[[  2  34 -53 -27  45   0 -45  35 -31]
 [ 10 -27 -36  15  50  10   9  25 -23]
 [ 36 -47  29  33  16   2  20  17 -12]
 [ 13  -7  11 -13   4 -19 -14  11 -51]
 [-27  20   2 -41 -14   2   3   5 -30]
 [ -2 -59  -5  11  34 -13   2   5 -25]
 [ 22 -45  15   2  16  -8  22  18  14]
 [-72 -14 -18 -69 -19  14  44   2  12]
 [-21 -26 -20  11  15  11  15   8 -31]]
:
[[ 10 -27 -36  15  50  10   9  25 -23]
 [ 13  -7  11 -13   4 -19 -14  11 -51]
 [ -2 -59  -5  11  34 -13   2   5 -25]
 [-72 -14 -18 -69 -19  14  44   2  12]]

[[  2  -2  13 -12 -15  16 -38 -48  15  28   9]
 [  0   6   2  -1  27  16 -15 -11 -81 -38  -9]
 [ 73 -31  -5  42  12  21   1 -20 -76  18  25]
 [ 26 -22 -62  -7   2  10  15  25  48  29 -13]
 [  6 -23  23  78   9  10 -43  -6 -26  51  22]
 [ 11  10 -39  69  27 -38   0   2  72  49   3]]
:
[[  0   6   2  -1  27  16 -15 -11 -81 -38  -9]
 [ 26 -22 -62  -7   2  10  15  25  48  29 -13]
 [ 11  10 -39  69  27 -38   0   2  72  49   3]]

[[-39 -18]
 [ -7   9]
 [ 77  20]
 [ 19  -4]]
:
[[-7  9]
 [19 -4]]

[[  3  15  35 -13]
 [ -4 -14 -33  17]
 [ 22 -13  10 -16]
 [ -6 -15 -47  23]
 [-18 -40   1 -38]
 [  6 -63  16 -69]
 [  6  51  68  -4]
 [ 13  64 -27  68]
 [ -5 -37   0 -31]
 [ 20  48  33  17]
 [ 35  71  69   8]]
:
[[ -4 -14 -33  17]
 [ -6 -15 -47  23]
 [  6 -63  16 -69]
 [ 13  64 -27  68]
 [ 20  48  33  17]]

[[  4 -10   2 -21 -28 -48  10 -64 -40 -22   8 -23  13 -20]
 [ 20  -1 -20   4  16   4  52  29  14  37  71  17  22   2]
 [ 19   2   8   3   6 -15  48 -23   4  32  60   7  22   6]
 [ -7 -35  11 -57   7  28 -25  19   4 -34 -66   6 -23 -55]]
:
[[ 20  -1 -20   4  16   4  52  29  14  37  71  17  22   2]
 [ -7 -35  11 -57   7  28 -25  19   4 -34 -66   6 -23 -55]]

[[ -2   1  15  -2   6 -19   6   5 -11  69  67  42]
 [ -1   1  14  -3   5 -18  19  64  46  69  67  41]
 [  0   3  15  -3   6 -19  34  63  45  69  67  42]]
:
[[ -1   1  14  -3   5 -18  19  64  46  69  67  41]]

[[-10  23  -5   4 -14   6  25]
 [ 15  -8   2 -19   0  21  33]
 [ 14 -10   2 -19   0  17  29]
 [ 64 -39  23 -21  55  76  -7]
 [ 13 -11   2 -20  -2  14  31]
 [ 14  -2  -5 -15   2  15  39]]
:
[[ 15  -8   2 -19   0  21  33]
 [ 64 -39  23 -21  55  76  -7]
 [ 14  -2  -5 -15   2  15  39]]
